Here is a tiny trained network, its code and every weight. The questions are about switching its units off for an input and a target symbol, where a switched-off unit gives its printed mean instead of its output.

import numpy as np


def w(rows, s, z=0):
    codes = np.array(rows[::2]) - 128.0
    scale = np.full(codes.shape[1], s)
    scale[-1] = z or s
    return codes * scale


def norm(h):
    return h / np.sqrt((h * h).mean(-1, keepdims=True) + 1e-5)


def f(y):
    return np.maximum(y, 0)


def softmax(a):
    e = np.exp(a - a.max(-1, keepdims=True))
    return e / e.sum(-1, keepdims=True)


def log_softmax(a):
    a = a - a.max(-1, keepdims=True)
    return a - np.log(np.exp(a).sum(-1, keepdims=True))


def net(x, mask):
    ids = ['ΠΩαβγεηθλξστφ'.index(c) for c in x.split()]
    T = len(ids)
    res = E[ids] + P[:T]
    u = 0
    for l in range(2):
        q, k, v = (norm(res) @ M[l].T for M in (Q, K, V))
        z = softmax(np.where(np.tri(T) > 0, q @ k.T / 3**0.5, -1e9)) @ v
        res = res + np.where(mask[u], z, O[l][:, -1]) @ O[l][:, :-1]
        u += 1
        y = f(norm(res) @ A[l][:, :-1].T + A[l][:, -1])
        res = res + np.where(mask[u : u + 12], y, B[l][:, -1]) @ B[l][:, :-1]
        u += 12
    return log_softmax(norm(res)[-1] @ U[:, :-1].T + U[:, -1])


Q, K, V, O, A, B = {}, {}, {}, {}, {}, {}
E = w([
[124,96,96,207,149,148,130,153,141,98],'Π',
[160,48,144,162,64,4,106,141,254,140],'Ω',
[151,137,119,104,107,201,131,107,133,63],'α',
[156,139,119,160,149,79,146,108,119,81],'β',
[132,134,85,243,212,120,82,158,118,105],'γ',
[146,128,123,117,97,163,152,134,158,95],'ε',
[111,111,157,164,148,154,100,186,67,90],'η',
[49,98,93,105,166,207,138,131,115,53],'θ',
[163,92,184,54,51,162,187,110,156,70],'λ',
[108,147,73,247,198,107,85,113,125,77],'ξ',
[70,120,126,130,119,144,187,83,126,74],'σ',
[180,66,166,61,63,145,108,199,154,101],'τ',
[101,133,119,207,184,133,55,147,78,104],'φ',
],0.016)
P = w([
[130,106,110,66,244,83,181,77,108,68],'0',
[136,208,106,89,81,92,68,168,118,123],'1',
[118,60,173,199,146,160,110,73,98,93],'2',
[215,143,250,137,156,148,165,160,215,71],'3',
[182,220,88,141,72,142,145,91,56,213],'4',
[117,48,183,186,144,153,117,65,110,94],'5',
],0.016)
Q[0] = w([
[121,137,47,117,143,69,101,90,102,202],'0.h0',
[147,26,151,145,112,109,130,69,138,154],'0.h0',
[111,3,89,111,114,89,99,91,67,113],'0.h0',
],0.011)
K[0] = w([
[91,74,138,145,141,145,128,158,154,131],'0.h0',
[139,110,111,75,162,54,123,123,149,145],'0.h0',
[94,54,140,86,253,89,173,54,150,117],'0.h0',
],0.012)
V[0] = w([
[94,143,205,156,163,80,160,158,127,148],'0.h0',
[190,71,155,85,130,165,82,189,144,115],'0.h0',
[15,98,54,143,118,123,106,147,254,183],'0.h0',
],0.0092)
O[0] = w([
[121,78,107,76,90,61,143,101,143,156,96],'0.h0',
[125,115,150,112,171,117,247,183,109,135,117],'0.h0',
[202,88,87,155,149,103,160,144,87,113,2],'0.h0',
],0.015,0.0047)
A[0] = w([
[133,57,213,117,74,132,131,132,118,186,94],'0.n0',
[71,128,66,144,15,148,83,74,99,168,71],'0.n1',
[118,160,115,81,107,124,180,109,30,117,252],'0.n2',
[120,57,95,128,168,129,152,166,128,89,187],'0.n3',
[154,162,85,59,201,157,75,138,221,122,202],'0.n4',
[90,25,144,130,126,118,116,154,148,126,92],'0.n5',
[181,128,36,77,159,125,223,106,160,144,84],'0.n6',
[153,235,68,59,182,167,98,140,132,157,33],'0.n7',
[122,173,78,254,142,169,151,199,180,140,156],'0.n8',
[152,67,159,143,119,118,145,103,217,136,79],'0.n9',
[193,97,172,142,142,254,140,122,196,101,138],'0.n10',
[56,97,154,146,106,97,91,199,199,167,146],'0.n11',
],0.0092,0.0025)
B[0] = w([
[89,125,41,198,187,138,165,92,127,129,170],'0.n0',
[231,129,156,89,113,107,115,122,93,194,209],'0.n1',
[164,117,63,82,67,168,114,138,135,210,177],'0.n2',
[196,152,142,201,149,123,106,111,86,177,183],'0.n3',
[108,132,143,155,79,56,176,119,128,154,206],'0.n4',
[176,191,170,116,115,182,140,130,138,93,181],'0.n5',
[254,27,208,156,156,110,171,130,142,104,159],'0.n6',
[147,132,84,143,178,112,224,78,45,121,186],'0.n7',
[149,113,153,53,37,116,176,124,148,116,223],'0.n8',
[124,160,131,173,156,148,65,177,50,114,200],'0.n9',
[132,122,128,181,150,30,78,130,144,136,254],'0.n10',
[99,164,136,44,142,162,158,93,60,110,193],'0.n11',
],0.0091,0.0073)
Q[1] = w([
[48,54,93,123,54,192,151,128,104,226],'1.h0',
[170,255,101,42,81,88,107,232,181,125],'1.h0',
[89,85,137,192,71,181,96,12,105,149],'1.h0',
],0.0076)
K[1] = w([
[135,72,254,131,194,158,130,107,178,113],'1.h0',
[158,245,141,178,41,187,89,220,100,117],'1.h0',
[133,124,113,131,195,117,114,43,177,151],'1.h0',
],0.0093)
V[1] = w([
[202,242,132,210,74,115,209,154,182,119],'1.h0',
[117,144,134,180,186,143,121,123,2,119],'1.h0',
[85,99,43,132,151,29,185,152,87,164],'1.h0',
],0.0092)
O[1] = w([
[74,155,5,60,170,229,170,45,125,166,254],'1.h0',
[139,155,77,135,6,220,161,244,170,142,199],'1.h0',
[148,77,108,84,177,109,116,130,254,193,215],'1.h0',
],0.0096,0.006)
A[1] = w([
[123,122,98,154,162,95,141,118,115,75,110],'1.n0',
[122,145,72,136,128,126,78,100,133,149,52],'1.n1',
[102,175,61,79,40,152,153,104,95,146,144],'1.n2',
[140,124,96,131,159,148,161,86,87,189,100],'1.n3',
[135,163,99,69,125,85,135,82,95,130,177],'1.n4',
[133,185,18,130,90,187,138,110,2,115,184],'1.n5',
[134,117,131,160,82,135,56,90,95,144,103],'1.n6',
[58,83,126,167,133,75,120,139,58,91,129],'1.n7',
[91,172,130,164,82,212,120,153,113,83,67],'1.n8',
[166,103,50,138,148,134,139,130,136,156,100],'1.n9',
[116,75,118,167,83,131,91,118,97,106,3],'1.n10',
[138,149,76,109,211,148,146,107,137,163,71],'1.n11',
],0.015,0.0063)
B[1] = w([
[116,162,172,129,107,156,120,112,117,84,146],'1.n0',
[66,109,84,92,180,129,138,187,90,57,153],'1.n1',
[187,184,112,48,192,120,59,210,79,104,225],'1.n2',
[107,141,112,253,65,108,107,114,178,195,192],'1.n3',
[154,189,128,119,66,207,131,185,107,173,198],'1.n4',
[154,187,140,62,63,173,89,200,49,207,253],'1.n5',
[87,112,109,78,121,169,244,132,84,112,172],'1.n6',
[179,111,6,197,142,179,160,149,162,114,144],'1.n7',
[181,155,86,82,88,39,113,59,156,154,163],'1.n8',
[94,125,209,123,124,219,90,63,99,102,191],'1.n9',
[137,61,139,101,200,23,134,136,107,213,136],'1.n10',
[107,86,126,115,103,48,137,154,59,142,187],'1.n11',
],0.011,0.016)
U = w([
[155,163,46,63,160,118,130,178,95,134,252],'Π',
[139,165,148,211,88,167,69,93,81,188,5],'Ω',
[168,105,27,216,91,82,96,169,201,156,184],'α',
[138,192,130,129,109,94,65,39,198,124,98],'β',
[80,120,216,141,73,88,116,185,143,92,68],'γ',
[89,92,91,140,224,101,44,118,165,183,208],'ε',
[141,125,42,152,44,81,186,97,102,49,86],'η',
[137,108,103,113,127,241,180,134,219,122,82],'θ',
[83,152,224,58,150,146,184,75,104,100,2],'λ',
[228,82,125,145,201,72,89,93,99,113,174],'ξ',
[111,162,59,192,173,171,114,121,131,33,194],'σ',
[141,57,77,75,155,99,254,169,143,127,127],'τ',
[86,139,75,174,120,104,229,110,160,209,68],'φ',
],0.0078,0.0029)

Each question gives the input, a string of symbols that net reads in full, and the target symbol t.
The units are the heads (3 rows each of Q, K, V and O) and the neurons (one row each of A and B). Each row of codes is followed by its name. A weight is (code - 128) times the scale printed after its matrix; where a second scale follows, it is the last column's (O, A, B and U).
mask holds one flag per unit, layer by layer, with each layer's heads first. A switched-off unit (its flag False) gives its mean, the last column of its rows in O or B, instead of its output. The means were averaged over made-up inputs and are rounded, as every weight is.
A unit's drop is (log p(t) with every unit on - log p(t) with that unit switched off) / (log p(t) with every unit on - log p(t) with every unit switched off).
The circuit of an input: a set's keep is (log p(t) with only the set's units on - log p(t) with every unit switched off) / (log p(t) with every unit on - log p(t) with every unit switched off). Starting from the 12 units with the biggest drops (on a tie, the unit counted first), units are removed one at a time, each time the one whose removal leaves the highest keep (on an exact tie, the one counted first), for as long as the keep stays at least 0.8.
units of the circuit, in order: the units of the circuit, biggest drop first
unit that matters most: the unit with the biggest drop
top k neurons: the k neurons with the biggest drops, biggest first
k most important neurons of layer l: the k neurons of layer l with the biggest drops, biggest first
input Ω ξ ε θ α θ, target Ω: units of the circuit, in order -> [0.h0 0.n3 1.n3 1.n9]
input ξ η η, target τ: unit that matters most -> 0.h0
input η τ β, target η: top 3 neurons -> [1.n7 1.n5 1.n2]
input α λ σ, target β: 2 most important neurons of layer 0 -> [0.n7 0.n4]
input τ β Π, target φ: units of the circuit, in order -> [0.h0 1.n2 1.n5]
input α λ ξ τ ε β, target β: top 3 neurons -> [0.n7 0.n4 1.n8]
input τ λ Ω α ξ Ω, target φ: units of the circuit, in order -> [0.h0 1.n2 0.n0]
input β Ω Ω φ, target ξ: units of the circuit, in order -> [0.h0 1.h0 1.n5]
input θ Ω Ω, target α: units of the circuit, in order -> [1.n5 0.n0]
input Π ε γ β Ω Ω, target Π: top 2 neurons -> [0.n3 0.n9]
input θ Ω φ Ω Ω β, target α: units of the circuit, in order -> [1.h0 1.n5 1.n9 0.n4]
input γ φ Π, target θ: 2 most important neurons of layer 1 -> [1.n5 1.n2]
input λ β θ θ β ξ, target σ: 2 most important neurons of layer 1 -> [1.n7 1.n5]
input γ λ ξ α, target λ: 3 most important neurons of layer 1 -> [1.n3 1.n2 1.n5]
input α β φ, target β: 2 most important neurons of layer 0 -> [0.n7 0.n4]
input ε γ η θ β σ, target ε: unit that matters most -> 0.n4
input Π Π λ β, target Ω: top 4 neurons -> [0.n8 1.n3 1.n9 1.n2]
input β γ τ α, target ε: 3 most important neurons of layer 0 -> [0.n8 0.n10 0.n7]
input η Π λ, target η: top 2 neurons -> [0.n0 1.n7]
input β Ω θ η φ β, target λ: unit that matters most -> 1.n6
input Π ξ ε η, target σ: top 3 neurons -> [0.n10 1.n5 0.n5]
input λ γ β Ω, target ε: top 4 neurons -> [0.n8 0.n9 0.n7 1.n5]
input Ω ε ξ ε, target φ: 2 most important neurons of layer 0 -> [0.n10 0.n8]
input τ Ω λ, target φ: 2 most important neurons of layer 0 -> [0.n0 0.n3]
input β σ ε, target λ: 2 most important neurons of layer 1 -> [1.n6 1.n5]
input λ Ω Π, target σ: top 2 neurons -> [1.n7 1.n5]
